Each row has two labels, one from each of two sets.
8,10,8,-8,-14,0,-1,-4,-2,-11,5,2,6,-5,-3,10,0,-3,-13,0,-6,-2,4,-12,7,0,1,-7,4,1,-1,0,22,5,-6,4,-4,3,4,-6,-4,7,5,1,-1,-1,-3,-9,13,-6,-17,1,5,0,11,0,5,8,24,-5,-1,-3,3,-1,11,-3,1,11,-7,-2
J350 J425
9,29,16,-9,-15,-11,12,7,-6,-16,13,17,-5,7,-3,-1,-9,-5,-9,-5,-8,-5,13,-14,11,0,3,-7,-2,-5,-3,0,36,-5,8,-5,-14,-9,0,-4,-10,37,4,12,-4,-29,5,-10,19,3,-30,9,12,-1,5,6,7,-2,18,-1,7,-13,0,-8,0,1,17,27,-6,-3
J433 J353
-19,19,13,-2,10,-19,-1,7,-7,-14,20,10,12,-4,6,4,0,-5,-6,-9,-6,-5,11,-2,18,-2,-5,-9,-4,-19,-5,1,12,-6,2,9,-11,-3,-4,6,8,46,10,9,-1,-28,22,-7,20,-4,-27,6,16,6,20,-3,3,-7,13,2,-2,0,-14,-2,7,6,15,20,-10,-5
J966 J709
-11,25,10,-3,-5,-18,2,9,-9,-11,28,11,9,-2,1,3,-3,0,-12,-9,-4,-1,5,-14,15,-3,-2,-5,4,-22,-4,2,31,-8,8,9,-8,-2,1,4,-8,40,9,8,-3,-16,12,-14,18,-8,-36,7,17,-8,19,1,6,0,19,4,-3,4,-6,-6,6,3,20,22,-12,0
J350 J353
-1,20,16,-8,-13,-11,2,0,-9,-13,15,8,14,-6,2,2,-4,-11,-18,-3,-7,-6,12,-17,19,-5,-4,-13,7,-15,1,2,32,-1,-8,13,-13,0,-5,5,-1,32,10,8,-4,-16,15,-5,30,-17,-32,1,13,5,20,-3,8,0,31,-4,-1,2,-8,-2,5,2,14,38,-13,-4
J350 J353
-10,24,4,-2,-7,-7,11,-2,-6,-16,3,-7,-1,9,2,-8,-4,3,-28,-14,-7,-2,-1,-2,2,-5,0,-9,-1,-4,-1,-5,23,-3,7,3,-9,-11,-5,-2,-10,24,1,-1,1,-24,13,-6,7,0,-34,2,2,-1,-9,9,-9,-6,21,4,4,-14,-3,2,4,4,25,16,-11,7
J433 J890
-9,8,7,0,-3,-10,9,0,-8,-12,10,-3,0,0,-3,-9,-15,-5,-6,-14,-9,-4,6,12,12,2,-5,-11,-8,0,7,-4,-7,-2,-6,0,-10,-11,-13,8,2,23,0,4,0,-33,20,0,-3,9,-13,-1,8,8,-7,-5,-11,-4,0,-10,2,-10,-13,-1,-4,1,13,12,-8,0
J433 J709
-13,8,11,-4,0,-7,2,0,0,-11,12,6,9,-3,5,0,-2,-8,-8,-5,4,-8,9,1,11,-2,-6,-4,-1,-6,-3,1,5,-4,-2,4,-7,-5,-6,3,2,17,8,5,2,-24,13,-9,12,-4,-16,-1,4,2,13,1,0,-5,8,-1,-3,-3,-13,-9,8,-4,10,12,-10,-3
J350 J709
0,15,-1,-4,4,-24,7,5,-1,-15,6,-1,8,6,-4,-3,11,13,-12,-13,1,-8,14,-2,12,3,-3,-5,4,-19,-8,2,26,-2,-2,5,-15,0,-1,-6,-3,28,4,-2,0,-2,2,-9,19,-2,-29,11,12,-9,0,-9,7,6,22,-2,5,-1,7,3,-2,7,12,17,2,-1
J350 J890
-3,5,2,2,-10,-11,-3,1,0,-15,16,-7,19,-11,-4,4,2,0,-18,-3,-2,-6,2,-8,11,2,1,-6,3,-17,-3,0,12,7,-7,12,-8,4,-1,-2,0,16,13,-2,-1,3,0,-12,17,-15,-29,-1,12,-6,9,-7,-2,12,30,-5,1,7,-3,12,8,5,6,13,-7,6
J966 J425
-5,18,10,-10,1,-8,-5,4,-4,-8,10,16,11,-6,4,10,10,-10,-8,2,-3,-3,19,-9,15,-1,-1,-11,5,-13,-5,6,21,-1,-4,10,-11,8,1,2,6,25,16,5,7,-17,10,-16,30,-13,-23,7,4,9,29,-1,15,-2,21,1,-2,0,-7,-2,12,-1,4,19,-8,-9
J966 J353
-15,17,4,4,-10,-14,2,4,-6,-10,20,-5,19,-1,-5,-1,-2,8,-19,-16,-2,0,-3,8,14,5,1,-8,7,-14,7,8,27,-1,-8,21,-10,0,-4,3,0,21,9,-5,6,-3,2,-13,11,0,-39,6,11,-5,11,-8,0,2,37,0,-10,5,4,-1,-3,8,14,14,-6,-2
J328 J425
4,16,8,-8,-9,-5,13,-5,-5,-13,-2,2,-12,6,2,-12,-10,-4,-13,-9,-11,-2,5,7,5,-2,-2,-6,-6,7,1,1,21,2,-6,-1,-10,-1,-6,-5,-5,13,-4,1,1,-23,11,-2,6,5,-16,0,-1,5,-8,10,2,-8,20,-7,-1,-15,2,4,-4,0,8,16,-5,-4
J252 J353
10,12,4,-6,-16,8,8,-3,-4,-9,-2,8,-8,6,0,-1,-13,-3,-8,-5,-10,-2,2,5,1,1,4,-7,-6,18,2,-1,15,-1,4,-4,-2,-3,-2,-7,-7,6,-1,3,2,-19,6,-1,1,7,-11,0,-1,4,-6,3,-1,-4,13,-4,-2,-15,2,-2,-1,-4,6,10,-6,-3
J252 J353
-1,6,2,1,5,-13,-1,12,2,-3,15,0,5,0,-1,-1,4,-1,0,-5,3,-1,4,-9,7,-2,0,-4,2,-19,-3,1,12,-1,10,0,-5,0,-2,0,2,21,1,5,1,-3,3,-2,15,-2,-11,6,10,-2,7,1,8,2,6,1,4,9,3,1,-7,6,8,14,2,-4
J350 J353
1,29,13,-1,-9,-8,9,-2,-6,-5,25,14,-3,3,0,4,-17,-6,-11,-6,-8,0,6,-11,8,-3,-2,-10,-6,-2,0,-4,39,-7,11,-2,-5,-7,-3,1,-15,27,-5,13,-1,-29,20,-2,13,0,-22,-1,21,4,8,6,2,-3,9,-5,-4,-8,-9,-9,5,-1,19,20,-16,1
J433 J353
-18,21,15,10,-21,-16,-2,6,-10,-6,38,-4,28,-13,2,10,-10,1,-29,-14,-3,0,-1,-11,18,1,-1,-11,5,-23,8,5,35,1,-1,21,-6,3,-5,2,-2,28,17,2,0,-2,13,-18,14,-9,-47,-1,23,-6,23,-10,-6,5,37,1,-8,13,-10,-14,10,5,26,18,-17,7
J328 J425
-4,28,7,0,-22,-16,18,6,-10,-13,22,-4,1,8,-10,-10,-28,0,-20,-25,-11,-3,-2,2,9,1,-2,-9,-16,-4,11,-6,35,-6,-3,1,-6,-13,-10,3,-16,37,-3,9,-1,-33,19,3,-3,9,-34,2,17,-4,-16,-4,-7,-2,18,5,6,-11,-7,-11,-61,6,34,25,-16,3
J433 J709
-22,14,9,-2,2,-17,0,14,-11,-15,10,5,10,1,4,-7,-2,-1,-8,-14,-5,3,6,10,15,-3,1,-8,0,-14,0,7,4,-4,-2,12,-11,0,-7,7,12,37,13,-1,4,-23,9,-18,11,-4,-26,14,3,7,13,-11,2,-7,23,6,-4,-1,-7,-1,-4,8,15,19,-7,-6
J350 J709
3,11,2,-11,4,-1,21,-7,0,-12,-15,3,-16,13,-3,-18,3,5,-3,-7,-5,-1,4,20,-2,0,-3,-8,-6,8,-7,-7,11,-5,-1,-11,-14,-11,-8,-6,-5,14,-11,2,3,-26,9,4,2,11,-2,5,-4,2,-20,4,3,-10,2,-4,2,-23,12,16,-9,-6,8,18,4,-7
J252 J353
-14,35,11,-2,-15,-6,17,-3,-12,-15,7,3,-1,14,2,-11,-21,-3,-26,-22,-20,5,-1,15,5,-1,1,-11,-8,12,7,-5,11,-5,1,4,-8,-11,-14,1,-6,24,0,-1,1,-33,18,-10,-4,10,-36,-3,-2,1,-6,3,-6,-17,22,3,-8,-19,-3,2,-2,-1,31,17,-12,-1
J433 J709
-16,19,12,-3,9,-18,3,-4,-8,-28,20,7,9,-5,3,2,6,-1,-14,-5,-11,-6,15,5,20,-1,-7,-12,-3,-14,-8,-6,7,-3,-1,5,-15,-5,-7,0,6,40,16,-1,2,-43,21,-20,16,-1,-28,5,16,6,12,-2,-4,-2,10,-9,-3,-9,-16,-3,17,-1,10,18,-11,-1
J350 J709
-8,18,15,-10,-3,-14,-3,3,-4,-21,6,9,11,-4,3,1,11,-5,-17,-2,-6,-2,10,-8,15,-2,4,-10,6,-16,-6,4,28,6,-5,14,-15,5,2,-4,7,29,14,1,4,-12,9,-24,30,-12,-34,-2,5,2,20,0,15,0,36,-1,-5,-4,-1,2,8,4,9,25,-5,-4
J350 J353
-36,17,7,2,8,-11,8,-1,-13,-6,27,7,9,2,4,-9,-4,-3,-14,-20,-11,8,0,23,12,-3,-7,-10,-7,-10,0,4,16,-11,1,16,-14,-18,-13,8,5,30,5,-1,12,-35,21,-16,0,3,-23,0,4,10,15,-1,-6,-21,14,5,-21,-3,-10,2,-2,0,23,15,-9,-9
J350 J709
5,10,6,-6,2,-13,6,4,-5,-8,12,8,0,4,-4,-6,-5,-1,-2,-7,1,-4,8,0,13,0,-5,-2,-1,-4,0,-1,13,-6,-2,-2,-11,-5,-8,3,-3,24,7,8,3,-23,12,0,11,4,-11,4,6,5,3,-6,5,-3,7,-11,-1,-4,-2,0,-7,0,7,16,-5,-7
J966 J353
12,24,13,-7,-17,-2,9,-3,-13,-5,6,13,-10,11,7,-5,-22,-10,-7,-7,-12,-2,5,3,3,-2,1,-11,-8,15,6,-1,30,-7,3,-11,-4,-9,-7,-4,-12,24,-4,9,3,-29,4,3,3,12,-15,3,5,7,-7,9,2,-8,12,-5,-1,-18,1,-7,-4,-2,15,19,-14,-6
J433 J353
-32,17,1,11,-5,-14,-5,3,-8,-3,30,-13,26,-4,5,11,0,9,-28,-15,0,9,-6,-9,10,0,-1,-2,5,-26,1,0,19,-3,9,23,-2,-1,1,1,-4,21,16,-6,-4,5,10,-23,2,-11,-35,-1,15,-10,5,-6,-9,3,20,11,-6,15,-11,-11,12,13,21,2,-10,13
J328 J425
12,12,10,-5,-6,-7,1,2,0,-6,5,6,5,-4,-6,1,5,-1,-9,5,-1,-5,11,-13,7,-1,0,-6,7,-10,-4,1,25,0,-4,1,-9,1,2,-3,-5,14,5,7,2,0,-4,0,28,-9,-13,7,10,-4,10,-3,13,8,23,0,2,6,8,1,-1,6,2,19,-1,-7
J350 J353
4,4,2,-4,-7,-20,-2,13,1,-10,7,-4,16,-6,-5,0,8,6,-12,-1,2,-8,6,-11,19,2,2,-7,12,-26,-2,5,17,4,-9,14,-11,7,-2,0,4,19,11,0,0,12,0,-5,29,-15,-27,5,14,-7,11,-10,9,13,31,-2,3,8,4,3,-4,11,4,23,-1,-3
J966 J890
-4,10,3,10,-11,6,2,-2,-4,-2,20,-2,7,-2,-2,5,-22,0,-15,-12,-6,-3,-3,-5,5,1,-4,1,-4,2,11,0,12,2,-3,9,2,-1,-3,-1,-9,3,-1,0,-5,-5,7,-1,-12,2,-17,-7,14,-2,1,-5,-14,7,12,-5,-8,0,-8,-11,3,4,13,0,-12,9
J433 J425

Each row has two labels, one from each of two sets.
13,-14,2,0,-6,-17,10,0,-21,6,20,3,28,9,-5,1,2,-16,10,-10,12,-17,17,-1,-10,3,13,-2,-1,-9,11,-30,-2,-2,-16,-7,4,-1,17,-2,-12,9,-12,20,-11,-19,-2,1,4,16,0,-8,14,4,0,-13,2,3,7,9,28,-9,0,-17,13,7,-15,-18,-6,14
J295 J394
1,-7,1,-5,3,-14,-6,-6,-22,-5,7,-3,1,8,-7,1,-6,-6,3,5,9,-10,-7,7,1,-4,4,-8,3,0,1,-12,2,-1,-5,-9,5,-14,12,-13,-3,14,-15,15,3,-10,6,-6,-1,-3,-2,-4,6,13,5,-14,0,3,-3,6,6,-1,0,-1,16,-4,-6,-6,-14,15
J295 J240
-9,-9,-3,-10,27,-10,3,-20,-17,23,2,-2,16,-2,-3,6,-3,-7,1,-7,-21,-8,10,-4,21,-27,5,-1,-10,6,-2,-12,3,1,5,5,3,-4,-10,0,-4,-14,-11,-9,2,-26,13,-20,7,9,0,-2,-21,3,9,1,-8,8,13,-3,-17,-28,6,6,-7,12,-13,-1,-14,-5
J415 J394
8,-1,4,-2,-6,-5,-3,0,-7,10,18,5,13,11,0,3,10,1,12,-19,19,-15,2,-6,15,-9,0,-6,1,-4,9,-7,1,1,13,-4,3,-6,24,3,0,-21,-9,5,14,15,2,4,11,0,10,8,-8,6,15,0,4,-6,-4,11,13,-12,0,10,18,13,2,20,-1,6
J415 J875
11,-5,4,3,1,-5,1,0,5,-11,15,-1,2,1,-4,4,2,-4,9,-20,10,-21,3,-2,7,-3,-2,-16,10,-5,1,-1,9,-12,-2,-9,-3,-9,18,-5,6,3,-3,40,14,8,-5,-1,-1,-4,3,9,-6,3,9,12,23,-11,-1,1,25,3,-14,6,11,6,6,4,12,9
J944 J875
